Below are the code and all the weights of a small trained network. Each question names an input and a class and asks about switching units off, where a switched-off unit gives its printed mean instead of its output.

import numpy as np


def w(rows, s, z=0):
    codes = np.array(rows[::2]) - 128.0
    scale = np.full(codes.shape[1], s)
    scale[-1] = z or s
    return codes * scale


def f(y):
    return y / 2 * (1 + np.tanh(0.7978845608 * (y + 0.044715 * y**3)))


def log_softmax(a):
    a = a - a.max(-1, keepdims=True)
    return a - np.log(np.exp(a).sum(-1, keepdims=True))


def net(x, mask):
    res = np.array(x, float).reshape(1, 3) / 4 @ E
    y = f(res @ A[0][:, :-1].T + A[0][:, -1])
    res = res + np.where(mask, y, B[0][:, -1]) @ B[0][:, :-1]
    return log_softmax(res[-1] @ U[:, :-1].T + U[:, -1])


A, B = {}, {}
E = w([
[189,115,90,91,54,89],'x0',
[206,176,178,47,176,126],'x1',
[124,206,7,144,98,245],'x2',
],0.012)
A[0] = w([
[148,87,149,94,132,104,134],'n1',
[156,119,100,169,49,68,149],'n2',
[195,98,144,48,70,77,255],'n3',
[13,138,140,233,138,155,218],'n4',
[74,113,65,197,85,193,253],'n5',
[31,5,98,161,168,169,171],'n6',
[122,116,119,129,129,94,105],'n7',
[3,107,138,176,130,183,194],'n8',
[63,140,117,194,54,203,183],'n9',
[130,88,174,137,172,131,247],'n10',
[77,79,36,175,154,162,187],'n11',
[225,200,98,61,178,192,240],'n12',
[159,58,192,117,145,50,241],'n13',
[153,19,146,104,154,70,196],'n14',
[111,50,184,108,107,63,186],'n15',
],0.013,0.0049)
B[0] = w([
[180,159,166,148,128,181,170],'n1',
[193,96,151,119,75,80,179],'n2',
[226,107,98,100,126,158,230],'n3',
[5,116,154,153,229,66,221],'n4',
[115,78,37,149,136,64,237],'n5',
[48,100,175,180,154,134,204],'n6',
[146,112,155,185,111,124,138],'n7',
[24,136,111,154,214,109,209],'n8',
[102,84,89,159,159,63,217],'n9',
[120,153,189,102,106,150,178],'n10',
[84,88,91,204,127,111,206],'n11',
[93,163,38,36,91,149,252],'n12',
[162,96,217,124,85,174,243],'n13',
[182,99,219,166,114,204,219],'n14',
[140,68,187,177,134,227,223],'n15',
],0.011,0.019)
U = w([
[45,111,104,191,194,106,139],'0',
[94,177,156,117,184,84,37],'1',
[101,165,105,8,107,168,254],'2',
[187,106,162,144,116,173,141],'3',
[63,77,191,162,137,161,65],'4',
[136,69,100,157,77,56,139],'5',
[78,180,194,139,155,77,65],'6',
],0.013,0.0028)

Each question gives the input, the list of numbers given to net, and the class t.
The units are the neurons (one row each of A and B). Each row of codes is followed by its name. A weight is (code - 128) times the scale printed after its matrix; where a second scale follows, it is the last column's (A, B and U).
mask holds one flag per neuron, in row order. A switched-off neuron (its flag False) gives its mean, the last column of its row in B, instead of its output. The means were averaged over made-up inputs and are rounded, as every weight is.
A unit's drop is (log p(t) with every unit on - log p(t) with that unit switched off) / (log p(t) with every unit on - log p(t) with every unit switched off).
The circuit of an input: a set's keep is (log p(t) with only the set's units on - log p(t) with every unit switched off) / (log p(t) with every unit on - log p(t) with every unit switched off). Starting from the 12 units with the biggest drops (on a tie, the unit counted first), units are removed one at a time, each time the one whose removal leaves the highest keep (on an exact tie, the one counted first), for as long as the keep stays at least 0.8.
units of the circuit, in order: the units of the circuit, biggest drop first
k most important neurons: the k neurons with the biggest drops, biggest first
drop when u is switched off: that unit's drop, to one decimal
input [6,-7,-1], class 5: units of the circuit, in order : [n2]
input [-6,-8,-5], class 0: 2 most important neurons : [n4; n8]
input [2,0,3], class 5: 2 most important neurons : [n4; n8]
input [-5,2,-7], class 3: 2 most important neurons : [n4; n8]
input [4,-5,1], class 0: 2 most important neurons : [n13; n3]
input [-1,1,3], class 0: 3 most important neurons : [n3; n13; n2]
input [0,2,7], class 2: 4 most important neurons : [n12; n4; n6; n8]
input [-6,4,2], class 2: drop when n15 is switched off : 0.0
input [1,1,3], class 2: drop when n4 is switched off : 0.2
input [8,8,0], class 2: drop when n12 is switched off : 1.1
input [-5,0,-1], class 0: drop when n13 is switched off : 0.2
